Below are the code and all the weights of a small trained network. Each question names an input and a class and asks about switching units off, where a switched-off unit gives its printed mean instead of its output.

import numpy as np


def w(rows, s, z=0):
    codes = np.array(rows[::2]) - 128.0
    scale = np.full(codes.shape[1], s)
    scale[-1] = z or s
    return codes * scale


def f(y):
    return np.maximum(y, 0)


def log_softmax(a):
    a = a - a.max(-1, keepdims=True)
    return a - np.log(np.exp(a).sum(-1, keepdims=True))


def net(x, mask):
    res = np.array(x, float).reshape(1, 6) / 4 @ E
    y = f(res @ A[0][:, :-1].T + A[0][:, -1])
    res = res + np.where(mask, y, B[0][:, -1]) @ B[0][:, :-1]
    return log_softmax(res[-1] @ U[:, :-1].T + U[:, -1])


A, B = {}, {}
E = w([
[152,156,236,102,70,30,104,23,194,84,71,66],'x0',
[137,122,180,14,53,179,161,181,200,111,37,29],'x1',
[92,210,98,76,132,108,94,130,87,168,50,109],'x2',
[94,73,206,112,132,239,89,130,183,68,88,149],'x3',
[18,178,154,57,142,118,3,65,79,110,68,200],'x4',
[179,155,139,101,21,110,3,169,117,168,208,196],'x5',
],0.0061)
A[0] = w([
[71,139,129,74,130,182,139,136,137,100,60,90,151],'neuron 1',
[136,193,50,95,111,56,93,139,66,162,92,114,142],'neuron 2',
[112,106,13,221,206,137,150,115,57,161,200,187,197],'neuron 3',
[137,154,111,92,88,149,58,179,110,186,156,195,229],'neuron 4',
[92,114,187,71,134,115,133,72,168,102,17,81,216],'neuron 5',
[206,75,91,184,125,122,255,177,171,106,166,47,178],'neuron 6',
[163,127,184,115,106,70,85,65,138,51,143,149,183],'neuron 7',
[187,108,128,130,108,139,172,173,188,150,122,54,191],'neuron 8',
[109,105,187,86,112,150,105,74,175,95,49,103,251],'neuron 9',
[157,92,161,101,112,171,70,151,147,105,199,188,217],'neuron 10',
[101,102,140,77,159,160,181,150,147,91,28,75,201],'neuron 11',
[87,182,63,90,117,66,119,143,77,206,130,117,155],'neuron 12',
[144,170,204,142,122,45,99,68,149,69,126,113,160],'neuron 13',
[96,120,110,184,163,104,167,108,105,89,169,166,247],'neuron 14',
],0.0065,0.002)
B[0] = w([
[84,168,147,81,141,178,164,161,121,35,164,88,172],'neuron 1',
[148,200,88,71,112,98,136,121,88,193,178,118,181],'neuron 2',
[83,90,38,191,213,156,191,203,54,125,199,190,248],'neuron 3',
[145,118,142,89,65,135,81,185,123,102,189,206,197],'neuron 4',
[61,164,155,113,163,140,147,76,155,107,102,74,205],'neuron 5',
[219,53,164,171,87,146,255,142,206,230,124,122,227],'neuron 6',
[70,134,147,158,98,85,85,89,155,163,98,145,192],'neuron 7',
[183,127,157,100,76,140,165,111,161,148,121,142,184],'neuron 8',
[64,144,150,129,125,171,99,86,153,81,92,93,201],'neuron 9',
[127,43,172,147,115,157,52,145,148,76,125,192,195],'neuron 10',
[126,173,168,95,187,209,210,145,171,72,113,38,186],'neuron 11',
[172,190,82,88,121,99,129,141,72,156,174,105,181],'neuron 12',
[82,140,118,156,113,49,110,76,171,169,67,113,192],'neuron 13',
[87,97,100,196,160,105,132,159,94,148,110,84,191],'neuron 14',
],0.0068,0.011)
U = w([
[76,143,155,188,125,21,66,35,160,137,54,103,251],'0',
[136,69,180,119,86,170,21,180,136,70,168,214,233],'1',
[165,213,85,19,109,58,94,138,73,177,180,135,53],'2',
[254,79,165,173,106,129,208,143,190,193,133,106,135],'3',
[98,97,44,240,242,132,162,190,56,128,186,166,47],'4',
[87,175,167,48,169,196,153,121,150,37,95,29,4],'5',
],0.0065,0.00027)

Each question gives the input, the list of numbers given to net, and the class t.
The units are the neurons (one row each of A and B). Each row of codes is followed by its name. A weight is (code - 128) times the scale printed after its matrix; where a second scale follows, it is the last column's (A, B and U).
mask holds one flag per neuron, in row order. A switched-off neuron (its flag False) gives its mean, the last column of its row in B, instead of its output. The means were averaged over made-up inputs and are rounded, as every weight is.
A unit's drop is (log p(t) with every unit on - log p(t) with that unit switched off) / (log p(t) with every unit on - log p(t) with every unit switched off).
The circuit of an input: a set's keep is (log p(t) with only the set's units on - log p(t) with every unit switched off) / (log p(t) with every unit on - log p(t) with every unit switched off). Starting from the 12 units with the biggest drops (on a tie, the unit counted first), units are removed one at a time, each time the one whose removal leaves the highest keep (on an exact tie, the one counted first), for as long as the keep stays at least 0.8.
units of the circuit, in order: the units of the circuit, biggest drop first
unit that matters most: the unit with the biggest drop
k most important neurons: the k neurons with the biggest drops, biggest first
drop of u: that unit's drop, to one decimal
input [4,-8,2,4,0,1], class 0: units of the circuit, in order	(neuron 13; neuron 7)
input [2,-2,0,-7,4,-3], class 2: units of the circuit, in order	(neuron 2; neuron 12)
input [3,-2,6,-6,-5,0], class 2: unit that matters most	neuron 2
input [-4,2,6,6,-8,-8], class 3: 3 most important neurons	(neuron 6; neuron 8; neuron 9)
input [-8,-3,-2,4,-1,8], class 1: 2 most important neurons	(neuron 4; neuron 10)
input [-3,-4,-5,5,-6,-6], class 3: 2 most important neurons	(neuron 6; neuron 8)
input [-2,2,-4,-4,6,-6], class 5: 2 most important neurons	(neuron 3; neuron 11)
input [-1,-2,-7,7,-2,-6], class 3: drop of neuron 6	0.9
input [-2,-1,4,-7,-8,-6], class 3: drop of neuron 6	2.4
input [-1,-1,-3,-7,-4,-3], class 3: drop of neuron 6	3.2
input [6,-6,4,7,-2,6], class 0: drop of neuron 13	0.6
